Below are the code and all the weights of a small trained network. Each question names an input and a class and asks about switching units off, where a switched-off unit gives its printed mean instead of its output.

import numpy as np


def w(rows, s, z=0):
    codes = np.array(rows[::2]) - 128.0
    scale = np.full(codes.shape[1], s)
    scale[-1] = z or s
    return codes * scale


def f(y):
    return y / 2 * (1 + np.tanh(0.7978845608 * (y + 0.044715 * y**3)))


def log_softmax(a):
    a = a - a.max(-1, keepdims=True)
    return a - np.log(np.exp(a).sum(-1, keepdims=True))


def net(x, mask):
    res = np.array(x, float).reshape(1, 8) / 4 @ E
    y = f(res @ A[0][:, :-1].T + A[0][:, -1])
    res = res + np.where(mask, y, B[0][:, -1]) @ B[0][:, :-1]
    return log_softmax(res[-1] @ U[:, :-1].T + U[:, -1])


A, B = {}, {}
E = w([
[139,1,131],'x0',
[127,131,134],'x1',
[127,130,131],'x2',
[126,127,120],'x3',
[59,135,130],'x4',
[128,128,125],'x5',
[129,132,141],'x6',
[126,146,202],'x7',
],0.0098)
A[0] = w([
[124,78,171,159],'neuron 0',
[133,108,101,58],'neuron 1',
[154,211,109,79],'neuron 2',
[36,120,156,133],'neuron 3',
[107,180,115,147],'neuron 4',
[105,130,35,162],'neuron 5',
[121,188,62,80],'neuron 6',
[190,111,214,163],'neuron 7',
[122,185,99,66],'neuron 8',
[119,74,120,105],'neuron 9',
[87,114,151,133],'neuron 10',
[217,135,85,150],'neuron 11',
[9,122,149,252],'neuron 12',
[119,65,139,47],'neuron 13',
[66,122,93,227],'neuron 14',
[150,90,145,159],'neuron 15',
[168,115,58,82],'neuron 16',
],0.014,0.0041)
B[0] = w([
[79,124,56,210],'neuron 0',
[94,38,172,133],'neuron 1',
[33,81,142,207],'neuron 2',
[208,110,157,187],'neuron 3',
[107,104,101,188],'neuron 4',
[179,189,229,208],'neuron 5',
[110,14,135,190],'neuron 6',
[180,125,79,207],'neuron 7',
[46,2,106,172],'neuron 8',
[36,134,105,196],'neuron 9',
[140,94,103,152],'neuron 10',
[175,132,89,191],'neuron 11',
[195,179,100,254],'neuron 12',
[31,118,151,194],'neuron 13',
[243,167,134,207],'neuron 14',
[90,147,106,190],'neuron 15',
[157,71,124,173],'neuron 16',
],0.0063,0.0065)
U = w([
[75,126,111,24],'0',
[198,185,61,254],'1',
[198,185,59,203],'2',
[251,144,127,117],'3',
[206,125,175,134],'4',
[241,118,190,45],'5',
],0.013,0.0023)

Each question gives the input, the list of numbers given to net, and the class t.
The units are the neurons (one row each of A and B). Each row of codes is followed by its name. A weight is (code - 128) times the scale printed after its matrix; where a second scale follows, it is the last column's (A, B and U).
mask holds one flag per neuron, in row order. A switched-off neuron (its flag False) gives its mean, the last column of its row in B, instead of its output. The means were averaged over made-up inputs and are rounded, as every weight is.
A unit's drop is (log p(t) with every unit on - log p(t) with that unit switched off) / (log p(t) with every unit on - log p(t) with every unit switched off).
The circuit of an input: a set's keep is (log p(t) with only the set's units on - log p(t) with every unit switched off) / (log p(t) with every unit on - log p(t) with every unit switched off). Starting from the 12 units with the biggest drops (on a tie, the unit counted first), units are removed one at a time, each time the one whose removal leaves the highest keep (on an exact tie, the one counted first), for as long as the keep stays at least 0.8.
circuit, biggest first: the units of the circuit, biggest drop first
most important unit: the unit with the biggest drop
top k neurons: the k neurons with the biggest drops, biggest first
drop when u is switched off: that unit's drop, to one decimal
input [4,-6,-8,1,8,3,-3,-6], class 3: circuit, biggest first	(neuron 14; neuron 5)
input [-7,2,0,-1,-1,-5,2,1], class 0: most important unit	neuron 2
input [-4,1,7,-3,8,7,-3,0], class 3: circuit, biggest first	(neuron 3; neuron 14; neuron 9)
input [-7,3,-2,2,-6,2,-5,-7], class 0: circuit, biggest first	(neuron 2; neuron 8)
input [5,-8,-2,1,-1,3,-2,6], class 2: circuit, biggest first	(neuron 7; neuron 0; neuron 5)
input [3,3,8,5,8,6,-5,1], class 3: top 3 neurons	(neuron 3; neuron 14; neuron 12)
input [-4,6,-8,5,8,2,8,5], class 3: circuit, biggest first	(neuron 3; neuron 12)
input [-8,-3,2,1,3,-1,7,8], class 0: top 2 neurons	(neuron 2; neuron 8)
input [7,6,0,-8,-7,-8,3,-2], class 1: top 3 neurons	(neuron 7; neuron 11; neuron 2)
input [-1,5,-7,-6,-6,-6,2,-8], class 5: circuit, biggest first	(neuron 5; neuron 0; neuron 16)
input [-5,-6,4,0,3,5,-8,-4], class 4: circuit, biggest first	(neuron 5; neuron 6; neuron 0)
input [4,-8,-1,-6,-3,-6,3,6], class 2: top 2 neurons	(neuron 7; neuron 0)
input [2,7,-6,-8,3,3,-4,7], class 1: top 2 neurons	(neuron 5; neuron 0)
input [-7,-2,-3,2,4,5,7,2], class 0: circuit, biggest first	(neuron 2)
input [8,2,0,-6,-6,-1,4,-4], class 0: top 2 neurons	(neuron 13; neuron 9)
input [1,1,-5,-8,-7,6,-8,8], class 1: drop when neuron 0 is switched off	0.1
input [8,7,7,-3,-2,-6,0,3], class 0: drop when neuron 7 is switched off	0.0
input [-8,-1,7,-5,-4,8,7,-7], class 0: drop when neuron 2 is switched off	0.3
input [5,-2,6,2,0,-8,5,2], class 0: drop when neuron 0 is switched off	0.2
input [4,7,-3,2,2,-5,-1,-8], class 5: most important unit	neuron 5
